Below are the code and all the weights of a small trained network. Each question names an input and a class and asks about switching units off, where a switched-off unit gives its printed mean instead of its output.

import numpy as np


def w(rows, s, z=0):
    codes = np.array(rows[::2]) - 128.0
    scale = np.full(codes.shape[1], s)
    scale[-1] = z or s
    return codes * scale


def norm(h):
    return h / np.sqrt((h * h).mean(-1, keepdims=True) + 1e-5)


def f(y):
    return y / 2 * (1 + np.tanh(0.7978845608 * (y + 0.044715 * y**3)))


def log_softmax(a):
    a = a - a.max(-1, keepdims=True)
    return a - np.log(np.exp(a).sum(-1, keepdims=True))


def net(x, mask):
    res = np.array(x, float).reshape(1, 8) / 4 @ E
    u = 0
    for l in range(4):
        y = f(norm(res) @ A[l][:, :-1].T + A[l][:, -1])
        res = res + np.where(mask[u : u + 8], y, B[l][:, -1]) @ B[l][:, :-1]
        u += 8
    return log_softmax(norm(res)[-1] @ U[:, :-1].T + U[:, -1])


A, B = {}, {}
E = w([
[4,184,131,81,37],'x0',
[98,127,145,150,93],'x1',
[185,61,122,158,37],'x2',
[37,120,153,104,79],'x3',
[189,221,114,89,111],'x4',
[162,104,28,113,98],'x5',
[89,159,197,194,93],'x6',
[142,165,8,231,184],'x7',
],0.002)
A[0] = w([
[162,227,69,88,87,118],'L0N1',
[70,166,3,116,187,255],'L0N2',
[82,114,162,144,145,133],'L0N3',
[71,90,33,107,175,133],'L0N4',
[85,123,128,242,120,195],'L0N5',
[201,81,172,162,181,102],'L0N6',
[132,107,86,171,228,203],'L0N7',
[56,128,133,212,71,76],'L0N8',
],0.0055,0.00094)
B[0] = w([
[158,128,88,209,253,200],'L0N1',
[234,118,139,88,153,253],'L0N2',
[131,206,119,96,140,154],'L0N3',
[217,109,137,40,138,179],'L0N4',
[164,226,74,184,134,200],'L0N5',
[117,156,194,228,170,208],'L0N6',
[67,130,142,56,151,231],'L0N7',
[172,227,92,155,77,185],'L0N8',
],0.0044,0.0021)
A[1] = w([
[216,115,189,125,128,15],'L1N1',
[134,158,236,71,162,96],'L1N2',
[194,109,29,190,164,90],'L1N3',
[107,167,56,40,151,81],'L1N4',
[101,54,98,166,75,58],'L1N5',
[133,161,69,191,228,83],'L1N6',
[75,142,95,169,89,2],'L1N7',
[136,3,139,183,78,47],'L1N8',
],0.004,0.00084)
B[1] = w([
[139,52,133,251,118,163],'L1N1',
[38,55,168,207,123,224],'L1N2',
[27,147,196,74,218,235],'L1N3',
[196,119,250,164,211,179],'L1N4',
[239,149,88,41,84,81],'L1N5',
[171,237,88,41,162,254],'L1N6',
[128,175,103,79,72,92],'L1N7',
[247,53,59,146,100,115],'L1N8',
],0.0026,0.0014)
A[2] = w([
[249,223,126,144,147,103],'L2N1',
[4,142,198,89,82,184],'L2N2',
[159,49,45,127,106,4],'L2N3',
[168,179,81,71,207,160],'L2N4',
[81,56,101,188,60,212],'L2N5',
[86,136,255,53,118,128],'L2N6',
[109,151,175,104,116,120],'L2N7',
[118,195,59,177,42,232],'L2N8',
],0.004,0.0013)
B[2] = w([
[112,184,144,228,150,236],'L2N1',
[95,190,43,159,158,200],'L2N2',
[108,134,241,75,112,98],'L2N3',
[155,172,145,156,163,253],'L2N4',
[255,169,138,88,166,138],'L2N5',
[66,97,24,208,176,198],'L2N6',
[103,109,70,127,152,143],'L2N7',
[212,241,102,71,107,190],'L2N8',
],0.0033,0.0021)
A[3] = w([
[141,173,45,177,213,167],'L3N1',
[232,88,48,28,202,251],'L3N2',
[57,30,142,136,75,209],'L3N3',
[24,239,88,87,148,85],'L3N4',
[33,205,177,173,124,146],'L3N5',
[50,175,149,104,68,63],'L3N6',
[122,69,88,2,203,204],'L3N7',
[100,188,59,70,137,139],'L3N8',
],0.0045,0.0016)
B[3] = w([
[54,182,231,165,174,251],'L3N1',
[42,168,198,91,115,252],'L3N2',
[190,231,86,194,153,145],'L3N3',
[120,2,149,188,136,202],'L3N4',
[90,32,44,41,196,194],'L3N5',
[81,115,64,110,79,128],'L3N6',
[130,221,177,98,57,199],'L3N7',
[88,133,163,230,117,168],'L3N8',
],0.0039,0.0031)
U = w([
[134,186,173,158,225,151],'0',
[36,56,73,133,133,133],'1',
[138,192,60,146,37,130],'2',
[174,56,39,59,157,6],'3',
[155,117,166,17,101,137],'4',
[152,57,92,138,150,86],'5',
[210,9,164,150,112,113],'6',
],0.014,0.02)

Each question gives the input, the list of numbers given to net, and the class t.
The units are the neurons (one row each of A and B). Each row of codes is followed by its name. A weight is (code - 128) times the scale printed after its matrix; where a second scale follows, it is the last column's (A, B and U).
mask holds one flag per neuron, layer by layer. A switched-off neuron (its flag False) gives its mean, the last column of its row in B, instead of its output. The means were averaged over made-up inputs and are rounded, as every weight is.
A unit's drop is (log p(t) with every unit on - log p(t) with that unit switched off) / (log p(t) with every unit on - log p(t) with every unit switched off).
The circuit of an input: a set's keep is (log p(t) with only the set's units on - log p(t) with every unit switched off) / (log p(t) with every unit on - log p(t) with every unit switched off). Starting from the 12 units with the biggest drops (on a tie, the unit counted first), units are removed one at a time, each time the one whose removal leaves the highest keep (on an exact tie, the one counted first), for as long as the keep stays at least 0.8.
circuit, biggest first: the units of the circuit, biggest drop first
k most important neurons: the k neurons with the biggest drops, biggest first
k most important neurons of layer l: the k neurons of layer l with the biggest drops, biggest first
input [2,-7,-8,4,-3,0,-6,5], class 4: circuit, biggest first	L0N4, L0N2, L0N6
input [8,5,-6,4,-4,-5,6,1], class 2: circuit, biggest first	L0N8, L3N6
input [8,-1,0,4,0,2,-3,-2], class 1: circuit, biggest first	L3N4
input [-1,-8,3,-3,-5,-1,7,-7], class 6: circuit, biggest first	L3N1, L3N2
input [-6,-2,5,1,0,-4,1,-1], class 6: circuit, biggest first	L0N1, L3N1, L2N2
input [-5,2,8,3,-5,3,4,3], class 2: 2 most important neurons	L0N1, L0N5
input [-1,-1,-4,1,2,1,-8,-5], class 4: 2 most important neurons of layer 0	L0N5, L0N6
input [0,4,-8,7,-7,7,-2,1], class 4: 2 most important neurons	L0N4, L0N2
input [3,7,5,-3,-1,-5,2,-7], class 2: 3 most important neurons	L0N7, L1N3, L3N3
input [1,-1,6,-3,6,-1,5,-6], class 6: 3 most important neurons of layer 0	L0N7, L0N5, L0N8
input [-5,-1,1,4,-5,-5,-2,-8], class 6: 2 most important neurons	L0N7, L3N1
input [2,6,1,7,-3,-4,2,8], class 2: 2 most important neurons	L0N8, L0N1
input [7,-1,-3,-4,-4,4,4,-2], class 2: 3 most important neurons	L0N8, L2N8, L0N7
input [4,-3,8,-5,4,6,0,3], class 0: most important neuron	L0N1
input [-2,-6,5,6,-5,-3,-1,0], class 2: 2 most important neurons of layer 3	L3N5, L3N4
input [7,-8,0,7,1,-1,2,1], class 1: 2 most important neurons	L3N4, L3N5
input [-8,5,4,-2,2,-7,-8,-5], class 6: 2 most important neurons of layer 0	L0N1, L0N5
input [7,3,1,7,-5,4,-1,-8], class 2: 2 most important neurons of layer 0	L0N7, L0N6
input [-5,2,-8,-8,-7,8,8,-8], class 1: 3 most important neurons of layer 3	L3N5, L3N7, L3N1
input [3,6,5,4,-4,-7,0,-5], class 2: 2 most important neurons of layer 3	L3N3, L3N1
input [5,-1,-4,3,-7,4,-7,-2], class 4: most important neuron	L0N4
